Below are the code and all the weights of a small trained network. Each question names an input and a class and asks about switching units off, where a switched-off unit gives its printed mean instead of its output.

import numpy as np


def w(rows, s, z=0):
    codes = np.array(rows[::2]) - 128.0
    scale = np.full(codes.shape[1], s)
    scale[-1] = z or s
    return codes * scale


def norm(h):
    return h / np.sqrt((h * h).mean(-1, keepdims=True) + 1e-5)


def f(y):
    return y / 2 * (1 + np.tanh(0.7978845608 * (y + 0.044715 * y**3)))


def log_softmax(a):
    a = a - a.max(-1, keepdims=True)
    return a - np.log(np.exp(a).sum(-1, keepdims=True))


def net(x, mask):
    res = np.array(x, float).reshape(1, 6) / 4 @ E
    u = 0
    for l in range(3):
        y = f(norm(res) @ A[l][:, :-1].T + A[l][:, -1])
        res = res + np.where(mask[u : u + 9], y, B[l][:, -1]) @ B[l][:, :-1]
        u += 9
    return log_softmax(norm(res)[-1] @ U[:, :-1].T + U[:, -1])


A, B = {}, {}
E = w([
[176,214,122,84,113,91,77],'x0',
[130,113,7,117,215,123,119],'x1',
[84,132,155,179,129,115,189],'x2',
[132,130,202,82,69,37,128],'x3',
[121,173,122,114,98,101,123],'x4',
[103,87,96,125,169,106,42],'x5',
],0.0019)
A[0] = w([
[156,122,130,129,50,141,205,143],'0.n1',
[152,141,41,91,145,224,30,230],'0.n2',
[199,119,254,193,58,131,217,253],'0.n3',
[99,30,35,152,194,137,118,232],'0.n4',
[142,103,122,118,147,200,132,89],'0.n5',
[136,157,116,119,221,182,87,87],'0.n6',
[154,191,69,100,97,13,141,192],'0.n7',
[100,92,143,155,134,153,121,59],'0.n8',
[31,116,191,211,191,176,59,142],'0.n9',
],0.0024,0.00056)
B[0] = w([
[87,127,160,99,150,190,192,155],'0.n1',
[122,95,183,193,3,108,123,215],'0.n2',
[151,115,125,51,175,147,140,253],'0.n3',
[214,149,200,85,156,128,155,248],'0.n4',
[218,31,129,162,95,139,46,138],'0.n5',
[167,98,190,197,87,116,132,156],'0.n6',
[101,87,84,109,162,58,84,169],'0.n7',
[216,141,100,89,73,144,91,126],'0.n8',
[95,200,98,123,94,51,116,172],'0.n9',
],0.0026,0.0015)
A[1] = w([
[184,192,29,39,152,59,82,254],'1.n1',
[196,243,152,152,100,133,141,180],'1.n2',
[200,127,122,252,142,223,182,121],'1.n3',
[79,36,234,74,47,170,219,152],'1.n4',
[150,113,182,80,134,27,84,179],'1.n5',
[165,218,138,85,77,156,143,90],'1.n6',
[107,163,54,135,22,127,96,89],'1.n7',
[53,157,121,204,178,177,253,152],'1.n8',
[219,50,8,211,212,57,135,136],'1.n9',
],0.0027,0.00093)
B[1] = w([
[107,172,144,185,139,152,197,223],'1.n1',
[84,77,148,171,195,146,135,176],'1.n2',
[52,114,70,55,183,43,89,217],'1.n3',
[217,187,156,97,163,134,155,243],'1.n4',
[57,113,74,172,130,130,92,193],'1.n5',
[103,74,105,141,145,134,181,149],'1.n6',
[185,114,108,152,96,146,137,117],'1.n7',
[49,255,55,248,123,55,135,211],'1.n8',
[124,104,196,30,108,186,181,254],'1.n9',
],0.0029,0.0017)
A[2] = w([
[117,169,181,125,103,141,119,65],'2.n1',
[127,163,163,97,167,112,179,135],'2.n2',
[156,84,78,119,218,196,128,12],'2.n3',
[78,173,169,119,129,3,95,224],'2.n4',
[160,128,169,55,157,169,96,117],'2.n5',
[102,162,195,140,105,117,153,254],'2.n6',
[133,46,101,98,181,162,129,17],'2.n7',
[187,143,80,176,125,203,68,128],'2.n8',
[92,125,101,136,117,51,110,214],'2.n9',
],0.0049,0.00081)
B[2] = w([
[91,19,116,54,108,96,144,145],'2.n1',
[161,137,160,86,109,195,98,217],'2.n2',
[93,30,170,77,55,49,69,209],'2.n3',
[91,76,8,224,159,59,139,250],'2.n4',
[17,10,56,152,88,79,173,184],'2.n5',
[116,63,70,75,147,156,27,210],'2.n6',
[101,24,143,56,36,4,117,179],'2.n7',
[215,128,180,177,80,117,55,160],'2.n8',
[52,170,60,236,131,129,179,170],'2.n9',
],0.0028,0.0024)
U = w([
[142,187,191,49,170,236,187,112],'0',
[108,2,141,67,80,86,76,167],'1',
[244,167,164,187,84,176,26,2],'2',
[46,185,31,221,192,94,132,199],'3',
],0.0076,0.0025)

Each question gives the input, the list of numbers given to net, and the class t.
The units are the neurons (one row each of A and B). Each row of codes is followed by its name. A weight is (code - 128) times the scale printed after its matrix; where a second scale follows, it is the last column's (A, B and U).
mask holds one flag per neuron, layer by layer. A switched-off neuron (its flag False) gives its mean, the last column of its row in B, instead of its output. The means were averaged over made-up inputs and are rounded, as every weight is.
A unit's drop is (log p(t) with every unit on - log p(t) with that unit switched off) / (log p(t) with every unit on - log p(t) with every unit switched off).
The circuit of an input: a set's keep is (log p(t) with only the set's units on - log p(t) with every unit switched off) / (log p(t) with every unit on - log p(t) with every unit switched off). Starting from the 12 units with the biggest drops (on a tie, the unit counted first), units are removed one at a time, each time the one whose removal leaves the highest keep (on an exact tie, the one counted first), for as long as the keep stays at least 0.8.
circuit, biggest first: the units of the circuit, biggest drop first
most important unit: the unit with the biggest drop
k most important neurons: the k neurons with the biggest drops, biggest first
top k neurons in layer l: the k neurons of layer l with the biggest drops, biggest first
drop of u: that unit's drop, to one decimal
input [-8,-2,3,7,6,-8], class 0: most important neuron : (1.n4)
input [7,7,7,-5,-1,0], class 0: circuit, biggest first : (1.n9, 2.n4)
input [7,7,-3,-6,3,-2], class 2: circuit, biggest first : (2.n8, 0.n2, 2.n4)
input [1,8,-8,-8,7,8], class 1: circuit, biggest first : (2.n3, 1.n8, 2.n7)
input [-3,3,-2,6,1,0], class 3: circuit, biggest first : (1.n5, 2.n9)
input [3,5,-2,-8,6,1], class 1: circuit, biggest first : (1.n9, 2.n3)
input [-3,-6,-4,-5,-2,8], class 2: top 3 neurons in layer 0 : (0.n9, 0.n2, 0.n3)
input [-5,-7,-4,-8,3,3], class 2: circuit, biggest first : (1.n9, 2.n8, 2.n4)
input [5,-2,3,2,1,-4], class 0: top 2 neurons in layer 0 : (0.n3, 0.n9)
input [-2,2,-1,1,3,-7], class 0: 2 most important neurons : (0.n3, 2.n4)
input [-1,-6,-3,-5,-7,7], class 2: circuit, biggest first : (2.n8, 2.n4)
input [1,6,-5,-3,4,8], class 1: 2 most important neurons : (1.n9, 1.n8)
input [-6,-1,6,7,-4,-6], class 0: 2 most important neurons : (1.n4, 0.n3)
input [-4,-6,-4,3,8,7], class 3: most important unit : 1.n9
input [-4,7,-4,3,2,-5], class 0: 3 most important neurons : (2.n4, 1.n1, 1.n9)
input [-4,-2,-3,1,2,-1], class 0: 2 most important neurons : (1.n4, 2.n4)
input [-4,6,3,6,0,-7], class 0: top 3 neurons in layer 1 : (1.n4, 1.n3, 1.n5)
input [-3,8,1,-6,-1,-2], class 1: 2 most important neurons : (1.n9, 2.n3)
input [5,6,-2,-6,7,1], class 2: 2 most important neurons : (1.n1, 2.n8)
input [-6,6,2,-3,7,5], class 1: 2 most important neurons : (1.n9, 0.n4)
input [-7,-4,-5,-4,8,8], class 2: most important unit : 0.n9
input [-4,-4,-6,4,8,4], class 3: 2 most important neurons : (1.n9, 1.n5)
input [0,1,-3,7,-8,-7], class 0: top 2 neurons in layer 1 : (1.n4, 1.n3)
input [-5,6,0,-3,5,5], class 1: drop of 0.n3 : 0.0
input [7,-8,-2,1,4,3], class 3: drop of 1.n4 : 0.1
input [5,-2,4,0,-6,-2], class 0: drop of 0.n3 : 1.7
